Where the symbols take the objects:
from | κ ω π ε ξ θ
Z339 | Z196 Z915 Z630 Z249 Z649 Z39
Z196 | Z26 Z399 Z246 Z373 Z915 Z926
Z944 | Z316 Z164 Z67 Z960 Z955 Z482
Z276 | Z83 Z577 Z227 Z875 Z68 Z746
Z995 | Z471 Z87 Z569 Z872 Z696 Z928
Z594 | Z630 Z919 Z746 Z83 Z875 Z649
Z898 | Z60 Z902 Z487 Z824 Z737 Z376
Z269 | Z447 Z27 Z470 Z65 Z844 Z956
Z649 | Z915 Z630 Z919 Z710 Z594 Z339
Z27 | Z145 Z788 Z65 Z956 Z470 Z447
Z915 | Z399 Z246 Z249 Z39 Z630 Z196
Z77 | Z824 Z422 Z895 Z737 Z792 Z487
Z751 | Z65 Z446 Z554 Z844 Z887 Z470
Z226 | Z563 Z748 Z376 Z60 Z824 Z921
Z577 | Z649 Z594 Z875 Z746 Z227 Z83
Z746 | Z710 Z83 Z577 Z594 Z276 Z919
Z710 | Z39 Z339 Z649 Z630 Z83 Z249
Z950 | Z844 Z840 Z557 Z887 Z794 Z554
Z87 | Z950 Z794 Z872 Z928 Z569 Z471
Z875 | Z919 Z746 Z276 Z577 Z143 Z594
Z900 | Z487 Z77 Z792 Z895 Z26 Z737
Z872 | Z557 Z928 Z995 Z87 Z181 Z794
Z919 | Z249 Z710 Z83 Z649 Z746 Z630
Z844 | Z27 Z470 Z751 Z446 Z840 Z269
Z569 | Z794 Z872 Z181 Z995 Z602 Z87
Z788 | Z944 Z955 Z956 Z447 Z65 Z145
Z65 | Z955 Z956 Z269 Z27 Z446 Z788
Z554 | Z269 Z844 Z840 Z751 Z950 Z446
Z557 | Z751 Z887 Z471 Z950 Z928 Z840
Z67 | Z654 Z960 Z145 Z944 Z447 Z164
Z956 | Z67 Z447 Z27 Z788 Z269 Z955
Z928 | Z887 Z471 Z87 Z794 Z995 Z557
Z227 | Z594 Z875 Z143 Z276 Z862 Z577
Z926 | Z900 Z26 Z399 Z262 Z196 Z849
Z316 | Z68 Z695 Z654 Z631 Z164 Z808
Z376 | Z378 Z60 Z902 Z226 Z898 Z748
Z921 | Z239 Z563 Z748 Z378 Z226 Z580
Z558 | Z696 Z707 Z580 Z239 Z378 Z71
Z654 | Z862 Z631 Z482 Z316 Z960 Z695
Z60 | Z580 Z921 Z226 Z748 Z902 Z378
Z471 | Z554 Z950 Z794 Z557 Z87 Z887
Z887 | Z446 Z554 Z950 Z840 Z471 Z751
Z181 | Z928 Z995 Z696 Z569 Z71 Z872
Z422 | Z376 Z898 Z737 Z487 Z895 Z824
Z68 | Z577 Z227 Z862 Z143 Z695 Z276
Z145 | Z482 Z944 Z955 Z67 Z788 Z960
Z373 | Z849 Z926 Z196 Z399 Z39 Z262
Z955 | Z164 Z67 Z447 Z145 Z956 Z944
Z695 | Z227 Z862 Z631 Z808 Z654 Z68
Z696 | Z87 Z569 Z602 Z181 Z707 Z995
Z487 | Z226 Z824 Z422 Z898 Z77 Z902
Z630 | Z246 Z249 Z710 Z339 Z919 Z915
Z446 | Z956 Z269 Z844 Z470 Z554 Z65
Z895 | Z898 Z737 Z900 Z77 Z849 Z422
Z164 | Z695 Z654 Z960 Z482 Z67 Z316
Z840 | Z470 Z751 Z887 Z554 Z557 Z844
Z482 | Z808 Z316 Z164 Z654 Z944 Z631
Z262 | Z895 Z849 Z926 Z26 Z373 Z792
Z707 | Z569 Z602 Z239 Z71 Z580 Z696
Z143 | Z746 Z276 Z68 Z227 Z808 Z875
Z602 | Z872 Z181 Z71 Z696 Z239 Z569
Z862 | Z875 Z143 Z808 Z68 Z631 Z227
Z470 | Z788 Z65 Z446 Z269 Z751 Z27
Z580 | Z602 Z239 Z563 Z558 Z921 Z707
Z246 | Z262 Z373 Z39 Z196 Z249 Z399
Z824 | Z748 Z376 Z898 Z902 Z422 Z226
Z399 | Z792 Z262 Z373 Z926 Z246 Z26
Z26 | Z77 Z792 Z262 Z849 Z399 Z900
Z447 | Z960 Z145 Z788 Z955 Z27 Z67
Z849 | Z737 Z900 Z26 Z792 Z926 Z895
Z748 | Z558 Z378 Z60 Z921 Z376 Z563
Z631 | Z143 Z808 Z316 Z695 Z482 Z862
Z83 | Z339 Z649 Z594 Z919 Z577 Z710
Z794 | Z840 Z557 Z928 Z471 Z872 Z950
Z737 | Z902 Z487 Z77 Z422 Z900 Z898
Z902 | Z921 Z226 Z824 Z376 Z487 Z60
Z71 | Z995 Z696 Z707 Z602 Z558 Z181
Z249 | Z373 Z39 Z339 Z915 Z710 Z246
Z792 | Z422 Z895 Z849 Z900 Z262 Z77
Z239 | Z181 Z71 Z558 Z707 Z563 Z602
Z960 | Z631 Z482 Z944 Z164 Z145 Z654
Z39 | Z926 Z196 Z915 Z246 Z339 Z373
Z563 | Z71 Z558 Z378 Z580 Z748 Z239
Z808 | Z276 Z68 Z695 Z862 Z316 Z143
Z378 | Z707 Z580 Z921 Z563 Z60 Z558

The rows follow the links: the fewer symbols apart two objects are, the more alike their rows tend to be.

Each row is also shifted at random along 10 hidden directions that mean nothing.

Rows in random order:
Each row stands for one object.
row 1: 56 -48 8 -36 -42 8 -49 -29 -3 -77 -69 116 -13 -71 -151 25 106 -1 54 -75 18 15 -12 27 9 -17 28 18
row 2: 3 -20 161 23 98 -71 36 7 37 113 -20 99 -206 -73 45 -72 35 -89 -58 -24 -79 192 67 -12 -53 118 -54 -48
row 3: 48 18 -4 98 20 0 90 -3 20 67 119 -79 31 -145 140 23 -48 -88 -51 72 -12 -116 -83 11 -29 -141 -48 -9
row 4: 90 -15 -32 -2 110 21 -12 -96 -33 -21 32 85 -102 68 24 20 -141 -161 -27 -30 38 -147 23 -10 4 -68 -68 -17
row 5: -23 16 23 -19 -97 -34 82 57 16 -1 35 -84 6 -112 71 2 70 51 -26 44 -1 83 -7 36 -27 47 12 2
row 6: -196 -4 80 87 -9 16 43 -57 -48 35 -5 -49 -87 24 84 -159 -182 -1 -80 -1 -23 -106 -49 31 16 43 -93 11
row 7: -106 70 -5 28 -2 28 31 -10 -2 37 6 -66 116 116 82 8 -34 136 -60 -10 1 37 -40 27 12 27 37 -33
row 8: -35 6 13 -127 -104 -93 44 32 -9 -49 45 -75 -146 -245 -121 31 91 -59 53 -33 -4 160 65 -29 -57 -67 16 156
row 9: -137 48 -11 -138 -180 34 -27 31 28 -62 -40 -99 58 191 -179 -19 191 49 62 -40 -20 12 121 -44 39 64 50 168
row 10: -11 -20 148 -21 77 5 -27 -33 22 -61 -81 206 -47 57 -101 94 260 -115 62 -82 8 133 79 16 -91 129 82 -74
row 11: -14 6 -44 -15 -72 34 -26 -20 71 54 -7 1 71 98 -150 3 28 22 -1 -69 -26 -31 1 12 47 -135 34 101
row 12: 62 -12 -67 -50 44 10 -21 -9 -33 -98 -8 65 26 100 20 111 -47 -6 26 1 98 12 28 43 -31 39 68 -86
row 13: -87 -13 -32 -68 102 -30 -83 -1 -37 21 -84 82 -114 126 11 -74 -137 91 -28 -29 -10 117 73 -47 62 151 -43 -61
row 14: -71 38 -103 -35 3 45 15 -116 -10 -10 53 31 -3 27 7 23 -88 -44 -75 -71 24 -177 -32 3 80 -159 -88 53
row 15: 22 -65 50 162 202 -11 -107 -40 -98 -18 -40 53 -8 -64 -74 20 -202 -60 120 -5 26 -14 -97 -21 -96 -105 78 -51
row 16: -59 -2 18 -43 -204 16 120 17 105 68 -3 22 -9 23 74 -85 89 100 -163 -22 -25 24 1 131 77 92 -64 -17
row 17: 99 16 -84 -29 153 -38 -21 24 -35 17 23 34 -35 -24 169 39 -103 38 -35 55 16 65 16 -54 23 71 -50 -127
row 18: 57 33 -94 -61 -31 28 60 15 72 13 84 17 53 -13 127 70 134 -59 -69 52 4 -113 28 -15 64 -18 -79 -39
row 19: 14 -26 12 -32 36 5 -24 -45 103 77 -68 242 -18 49 -83 45 122 21 -72 -128 -25 128 18 66 45 -2 10 -72
row 20: 332 -114 94 84 59 -7 -54 61 -98 -90 -94 34 -99 17 94 -132 -119 -26 67 123 29 -57 8 5 -41 272 -32 -144
row 21: 70 -116 -117 -12 -32 28 -32 -6 79 -25 16 166 17 -20 -105 109 -13 -135 24 -8 74 -130 -15 93 14 -177 29 -32
row 22: 151 157 22 -2 184 -12 -45 -60 -26 55 20 -32 112 -26 -31 122 158 59 38 -90 -77 153 -14 -158 -19 -99 49 48
row 23: 21 -13 -86 -27 -17 -4 31 4 -4 30 49 -39 -70 -8 118 -70 -159 -8 -81 54 7 -107 4 -2 72 -2 -113 -7
row 24: -206 -23 15 -21 54 -53 55 -71 -40 -15 51 18 -174 73 -46 81 -308 -120 -25 -83 114 129 40 121 -140 -116 105 24
row 25: 51 -29 -9 -8 -95 47 16 22 27 -79 -41 63 115 55 8 55 139 56 5 14 53 -33 -21 92 4 88 57 -85
row 26: -80 94 -20 14 24 30 -51 -53 -143 -103 -54 -112 137 38 17 -11 -61 225 36 -33 23 3 -87 -49 28 52 35 9
row 27: 47 25 -52 -76 7 -10 23 -73 45 60 19 92 -89 6 -4 3 -35 -11 -111 -99 -12 27 26 17 69 -71 -78 24
row 28: 30 7 12 -74 -4 4 30 -45 59 39 15 97 -118 44 -2 -19 73 -111 -78 -53 -30 -25 84 -11 43 17 -91 24
row 29: -97 -14 -70 -30 -93 -6 26 -56 -50 -72 -34 25 23 -46 -32 28 -171 179 -53 -92 98 76 -99 151 9 -56 61 -20
row 30: 284 1 17 7 -108 -2 103 -10 70 75 48 -19 -33 -22 43 -35 -20 -7 -108 -18 -10 -6 -18 90 12 -51 -34 30
row 31: -202 -64 70 74 -84 47 -5 -37 25 -37 -51 76 51 3 -140 -3 64 -38 37 -54 20 -81 -64 99 -33 -62 61 18
row 32: -154 -55 10 90 285 -43 -98 -17 -48 44 -26 147 -79 -62 45 42 -147 -79 44 14 -2 64 -25 -62 -46 -15 -1 -143
row 33: 125 48 -4 78 -113 -3 61 35 -36 7 60 -226 120 -170 50 -43 -44 122 9 58 -16 -40 -124 7 -11 -102 15 87
row 34: 168 73 -100 -92 139 -91 -21 5 -28 69 22 19 -60 -194 103 38 -35 144 -61 -31 -44 227 -5 -102 66 -14 -69 -41
row 35: 20 -37 -126 -15 30 55 -168 -5 -86 -159 -71 2 154 130 -187 82 -60 41 182 -1 83 -127 -20 -45 10 -74 119 27
row 36: -34 -105 74 82 -46 -9 59 32 118 109 13 107 -72 -24 -12 -24 -16 -120 -52 14 -10 11 -8 130 -48 -42 14 -48
row 37: 18 15 42 -11 13 5 -33 -27 7 -60 -51 111 78 -147 -106 97 276 24 65 -72 -17 73 -41 -19 -11 -21 47 -14
row 38: 136 -42 36 10 59 -18 -69 85 -10 -40 -21 11 -4 -106 -13 1 176 -94 126 103 -44 -26 49 -121 -19 87 -17 -24
row 39: -339 76 11 109 241 -9 -9 22 90 247 38 21 103 176 143 58 -70 59 -84 11 -78 172 -4 -46 -16 -35 50 -124
row 40: -8 -11 92 -15 -9 16 -9 12 58 14 -23 56 -38 99 -80 -5 177 -123 34 -12 -41 4 95 -27 -27 66 12 28
row 41: -38 30 -20 -72 80 -29 -106 21 -121 -145 -57 -29 10 -110 -59 38 110 51 146 13 3 60 26 -151 -2 89 12 19
row 42: 41 5 132 29 -42 15 87 -103 7 11 -16 71 -103 59 -11 -41 -30 -48 -95 -110 15 25 -9 118 -47 26 -4 5
row 43: -50 11 -18 -55 -138 0 31 -19 -60 -75 -17 -83 -43 -87 12 -104 -31 95 -32 -8 6 -62 -27 8 66 56 -82 68
row 44: 65 -65 49 -10 -8 -21 -14 -33 -101 -162 -24 55 -125 -266 -38 -15 61 -117 84 10 34 -96 -31 -21 -33 28 -64 9
row 45: 105 10 35 13 91 -28 -46 18 -17 -2 5 -30 1 37 -89 71 1 -69 101 -2 1 95 45 -57 -91 -44 100 38
row 46: 2 17 98 23 -137 89 -4 -36 -1 -33 -89 -28 59 201 -68 -141 113 59 -13 -36 -41 -137 8 18 59 140 -30 59
row 47: -10 -61 56 30 94 -56 -96 78 -98 -116 -94 32 13 -128 -47 52 26 76 164 48 41 189 -21 -26 -103 136 131 -103
row 48: 174 -29 6 -86 48 -52 -81 35 2 20 -83 70 -115 96 -95 -39 -31 45 29 -40 -18 194 108 -39 8 118 26 -1
row 49: -145 11 -175 -88 -56 -7 -43 62 -39 -58 1 -99 85 50 26 22 -121 161 23 52 57 6 4 -14 64 3 26 4
row 50: -213 -39 -140 -94 52 -6 -87 -19 39 -6 -51 191 10 24 -93 97 -1 58 -7 -80 37 76 18 18 74 -61 23 -60
row 51: 301 -68 -124 -21 -40 -41 9 92 118 165 7 40 -25 68 62 -42 -198 117 -116 37 -3 116 15 93 71 -17 -3 -74
row 52: 156 -47 -182 -67 -23 -18 -49 54 -4 -28 -13 16 45 23 19 37 -164 135 -6 36 73 31 -13 46 62 -17 28 -64
row 53: 3 69 -74 -140 -116 38 32 -131 -29 -117 -2 25 11 89 -112 79 13 54 -50 -165 78 -19 11 71 40 -84 24 103
row 54: -221 3 148 -29 28 -15 51 -66 -3 -37 -7 106 -162 -56 -14 2 157 -169 -15 -64 -16 34 68 -1 -59 85 -46 3
row 55: 104 -87 -74 36 10 10 21 68 60 23 66 37 -8 -31 119 20 -42 -146 -11 137 26 -169 7 24 10 -23 -59 -91
row 56: -43 -145 33 123 -24 17 -3 62 59 25 -19 94 -1 -49 17 -38 -43 -92 17 90 18 -116 -55 99 -27 3 4 -105
row 57: 69 -17 60 15 4 30 -32 -51 5 -13 -50 79 -20 63 -106 -22 55 -51 21 -65 -13 -35 10 5 -1 -2 6 27
row 58: 123 -23 65 28 -77 42 -59 63 28 -20 -107 44 114 -42 -46 -84 287 104 51 34 -79 -39 -25 -44 76 160 -28 -32
row 59: 377 62 149 94 -24 72 89 -120 -55 -101 81 -113 44 118 -78 83 29 -240 68 -45 60 -186 -15 42 -167 -141 98 128
row 60: -35 -28 12 102 132 43 -95 -17 13 60 -46 76 73 129 -43 -10 -41 -21 39 -3 -32 -69 -30 -37 12 -35 22 -52
row 61: -7 17 67 152 20 37 68 10 98 106 82 -9 148 -86 52 72 154 -99 -12 43 -49 -85 -90 24 -56 -153 33 -24
row 62: -143 0 -40 -36 71 20 -43 -118 54 42 -46 211 -2 116 -146 97 -27 9 -54 -187 27 85 -5 74 22 -139 57 -13
row 63: -163 -40 11 -61 -36 -47 30 34 36 4 -9 47 -87 31 -38 37 -32 -10 -12 -23 42 173 66 80 -56 40 73 -19
row 64: 52 -54 -119 -33 102 -48 -23 39 40 85 41 48 -91 132 37 50 -283 -49 -37 27 55 87 69 36 -17 -63 36 -62
row 65: 102 -152 -39 28 -22 25 20 37 85 4 18 158 -72 73 43 21 -84 -190 -28 77 73 -148 34 130 -17 7 -15 -124
row 66: -80 56 -39 -47 -113 19 9 -66 -52 -13 -1 -138 -28 58 -59 -123 -141 99 -48 -64 -13 -82 -14 -16 79 -56 -65 161
row 67: -129 54 -20 18 -94 102 82 -27 97 87 74 -56 75 204 132 -80 82 -81 -132 48 -57 -301 28 -10 115 0 -147 33
row 68: -4 84 74 131 -3 67 37 -11 36 71 55 -144 206 161 -11 41 59 -9 24 10 -32 -73 -53 -2 -67 -110 106 61
row 69: 6 -3 -107 39 34 25 -57 51 -74 -65 47 -158 106 61 37 23 -151 -18 105 126 46 -173 -20 -75 -11 -60 30 19
row 70: 119 -59 39 33 14 36 -31 6 24 -30 -34 116 -10 -74 10 -35 180 -113 30 45 -37 -159 1 -40 41 68 -93 -57
row 71: -101 8 71 -63 38 -11 -18 48 45 25 -5 -2 -84 210 -46 3 103 -143 48 25 -30 76 180 -71 -54 127 29 32
row 72: -6 -103 -110 -27 -78 75 -90 50 47 -94 -56 111 121 118 -109 51 96 -38 87 48 61 -186 20 34 58 4 38 -46
row 73: 28 -70 -139 2 107 -11 -96 78 52 73 14 56 16 35 16 24 -95 -45 36 89 -8 -47 34 -63 54 -58 -21 -64
row 74: -288 -61 72 70 3 -52 103 -45 -107 -85 58 -5 -201 -373 162 -71 -136 -126 -41 55 42 -109 -100 51 -56 4 -135 -49
row 75: -54 138 99 43 -3 7 112 -37 -5 51 75 -152 70 20 99 29 79 20 -55 -19 -34 58 -21 -14 -64 -16 27 49
row 76: 158 5 -125 -47 -142 17 42 -31 50 9 -3 54 91 -132 8 16 25 185 -112 -70 20 -14 -111 106 119 -104 -40 -10
row 77: 25 -38 -137 -32 -16 -5 15 -25 8 -3 16 85 -17 -95 83 16 -137 68 -94 -10 53 -46 -65 77 82 -64 -68 -79
row 78: 167 81 39 -14 119 -38 6 -7 -18 102 62 -115 -120 61 67 -67 -77 -88 -24 18 -81 31 93 -147 -6 7 -84 84
row 79: -158 12 -50 33 40 112 -135 -60 -61 -86 -104 37 163 248 -70 -42 6 89 61 -25 7 -220 -34 -60 99 56 -7 -17
row 80: -35 52 -41 10 8 20 58 22 73 55 41 39 140 -58 150 82 171 75 -78 27 -21 17 -50 15 43 7 -20 -108
row 81: 146 97 -42 1 -105 63 8 12 -51 -111 113 -309 193 60 -101 81 102 -101 160 73 16 -230 7 -116 -58 -185 82 231
row 82: -129 -2 -54 -115 -85 2 60 8 75 16 -22 121 -35 64 96 0 75 88 -139 -30 21 76 53 91 87 143 -57 -100
row 83: 69 5 -40 8 -86 -27 62 -52 -80 -131 28 -18 62 -355 -8 99 6 102 12 -50 81 24 -171 97 -36 -151 43 5
row 84: 111 7 61 62 -47 -21 17 90 -15 -39 6 -101 123 -194 9 37 176 63 96 80 -21 69 -66 -19 -69 21 78 -6
row 85: -30 -57 28 97 85 41 -95 93 11 -29 -58 58 154 8 26 30 182 -15 123 123 -23 -79 -20 -66 -8 114 36 -132

Some objects, each with its row:
Z446 row 36
Z580 row 7
Z276 row 19
Z895 row 20
Z239 row 3
Z181 row 5
Z577 row 58
Z60 row 59
Z602 row 25
Z27 row 85
Z928 row 69
Z378 row 83
Z844 row 39
Z751 row 56
Z164 row 50
Z471 row 64
Z68 row 62
Z955 row 31
Z875 row 41
Z196 row 66
Z399 row 4
Z926 row 14
Z792 row 53
Z77 row 74

Row, symbols taken left to right, then the row they reach:
row 44 π θ κ θ ε: row 42
row 51 κ ε ε ξ π θ ε: row 68
row 65 ξ κ ξ ε ε κ: row 84
row 71 θ π θ ε ω ω κ ω ω θ: row 70
row 57 θ θ π ε ω ω: row 46
row 49 ω π ε ξ ε ξ π π θ κ: row 24
row 13 π π ω ξ ξ ε: row 2
row 33 π θ ω ω π κ κ θ κ ξ: row 72
row 82 ξ κ κ π ε ω κ: row 52
row 1 θ π θ π ω π θ: row 54
row 76 ξ κ ω π π π θ π ε: row 30
row 45 ε ε π ξ θ π ξ: row 47
row 29 ξ ω ω ξ κ ε: row 12
row 18 ω ε κ θ ξ θ κ ε κ: row 61
row 17 κ κ ε θ π π π: row 80
row 32 θ θ κ θ ξ θ ε ε κ ξ: row 78
row 23 ξ ξ ε ω π: row 26
row 38 ξ κ κ π ε ω κ: row 22
row 75 κ κ ω θ ε θ: row 81
row 40 π ξ ξ ε θ π π ξ π: row 35
row 77 θ ω κ θ π θ ω ω π: row 55

